Here is a tiny trained network, its code and every weight. The questions are about switching its units off for an input and a class, where a switched-off unit gives its printed mean instead of its output.

import numpy as np


def w(rows, s, z=0):
    codes = np.array(rows[::2]) - 128.0
    scale = np.full(codes.shape[1], s)
    scale[-1] = z or s
    return codes * scale


def f(y):
    return y / 2 * (1 + np.tanh(0.7978845608 * (y + 0.044715 * y**3)))


def log_softmax(a):
    a = a - a.max(-1, keepdims=True)
    return a - np.log(np.exp(a).sum(-1, keepdims=True))


def net(x, mask):
    res = np.array(x, float).reshape(1, 7) / 4 @ E
    y = f(res @ A[0][:, :-1].T + A[0][:, -1])
    res = res + np.where(mask, y, B[0][:, -1]) @ B[0][:, :-1]
    return log_softmax(res[-1] @ U[:, :-1].T + U[:, -1])


A, B = {}, {}
E = w([
[154,66,89,176,180,179,199,112,208,157,132,109],'x0',
[124,50,184,100,188,91,122,76,179,175,162,102],'x1',
[213,153,93,208,103,147,217,106,240,144,120,36],'x2',
[198,81,16,79,108,137,128,86,132,107,141,187],'x3',
[160,159,61,111,111,19,130,144,148,82,125,168],'x4',
[2,31,121,201,183,136,193,77,168,152,66,153],'x5',
[81,46,81,123,166,96,177,68,136,193,228,147],'x6',
],0.0094)
A[0] = w([
[150,53,67,115,208,39,208,11,146,160,235,212,104],'n1',
[4,144,191,166,142,40,125,118,125,175,148,99,231],'n2',
[181,135,181,151,113,155,173,149,229,164,139,12,222],'n3',
[148,255,159,91,103,85,26,227,95,39,165,169,245],'n4',
[177,82,142,56,148,111,56,144,126,121,214,157,188],'n5',
[110,106,144,125,138,179,15,104,84,78,103,164,246],'n6',
[185,214,156,107,67,90,105,161,62,95,124,145,102],'n7',
[195,74,78,118,71,160,161,115,218,155,150,61,145],'n8',
[169,119,139,92,151,111,28,102,73,104,145,108,79],'n9',
[125,57,142,29,139,127,81,96,115,166,139,148,227],'n10',
[141,109,139,142,177,152,147,115,148,128,128,106,186],'n11',
[149,163,80,141,71,149,105,34,110,149,170,143,52],'n12',
[90,122,117,139,171,115,163,129,106,124,104,184,254],'n13',
],0.0087,0.0038)
B[0] = w([
[134,158,104,192,136,139,148,122,184,184,142,92,242],'n1',
[75,87,83,105,120,65,177,71,121,124,68,157,203],'n2',
[96,153,119,187,118,122,134,112,153,144,110,11,234],'n3',
[124,195,137,76,172,95,115,162,88,93,103,145,254],'n4',
[33,83,91,130,99,128,179,128,144,140,152,180,186],'n5',
[108,145,73,73,129,94,134,128,117,129,79,146,189],'n6',
[170,167,166,61,104,133,83,161,117,138,154,106,204],'n7',
[169,115,128,152,137,147,196,146,111,146,144,123,207],'n8',
[113,106,118,72,132,136,121,136,111,140,132,142,170],'n9',
[128,113,119,126,90,65,160,51,156,135,100,163,190],'n10',
[147,119,121,149,132,90,149,102,128,154,131,98,164],'n11',
[201,131,152,150,155,117,118,134,75,103,127,125,144],'n12',
[104,129,147,87,127,106,135,113,124,88,133,101,167],'n13',
],0.013,0.019)
U = w([
[157,165,215,149,123,219,101,198,125,90,121,115,13],'0',
[152,238,151,78,153,106,33,239,68,105,98,122,220],'1',
[109,71,133,42,140,106,146,105,41,100,75,234,195],'2',
[139,56,178,135,156,151,38,184,107,140,153,168,4],'3',
[109,99,193,123,89,211,80,125,209,32,157,184,54],'4',
[190,141,108,79,161,184,120,255,104,142,203,216,37],'5',
[105,87,84,188,94,133,169,82,208,186,116,115,214],'6',
[212,125,157,177,166,171,157,135,129,139,117,92,54],'7',
],0.0089,0.0031)

Each question gives the input, the list of numbers given to net, and the class t.
The units are the neurons (one row each of A and B). Each row of codes is followed by its name. A weight is (code - 128) times the scale printed after its matrix; where a second scale follows, it is the last column's (A, B and U).
mask holds one flag per neuron, in row order. A switched-off neuron (its flag False) gives its mean, the last column of its row in B, instead of its output. The means were averaged over made-up inputs and are rounded, as every weight is.
A unit's drop is (log p(t) with every unit on - log p(t) with that unit switched off) / (log p(t) with every unit on - log p(t) with every unit switched off).
The circuit of an input: a set's keep is (log p(t) with only the set's units on - log p(t) with every unit switched off) / (log p(t) with every unit on - log p(t) with every unit switched off). Starting from the 12 units with the biggest drops (on a tie, the unit counted first), units are removed one at a time, each time the one whose removal leaves the highest keep (on an exact tie, the one counted first), for as long as the keep stays at least 0.8.
circuit, biggest first: the units of the circuit, biggest drop first
top k neurons: the k neurons with the biggest drops, biggest first
drop of u: that unit's drop, to one decimal
input [3,7,-5,1,-3,-5,-7], class 2: top 2 neurons -> n5, n10
input [0,8,-5,-4,-6,6,1], class 2: circuit, biggest first -> n3
input [3,3,3,6,-7,0,-5], class 7: circuit, biggest first -> n5, n2
input [0,5,-1,5,7,2,-6], class 2: top 3 neurons -> n3, n7, n1
input [0,-4,-3,-7,8,0,6], class 2: top 2 neurons -> n2, n3
input [-7,0,7,6,-7,-8,4], class 5: top 3 neurons -> n8, n5, n6
input [-2,-7,4,1,-4,5,-7], class 1: top 2 neurons -> n1, n8
input [7,-8,1,4,-4,-8,3], class 5: top 2 neurons -> n1, n10
input [0,-3,4,-2,-2,-4,0], class 1: drop of n1 -> 0.2
input [-6,-5,-3,-7,-8,8,-7], class 2: drop of n2 -> 0.5
input [6,-2,6,4,-3,-4,-8], class 7: drop of n9 -> 0.0
input [-8,-3,-7,-4,-8,-2,0], class 2: drop of n6 -> 0.1
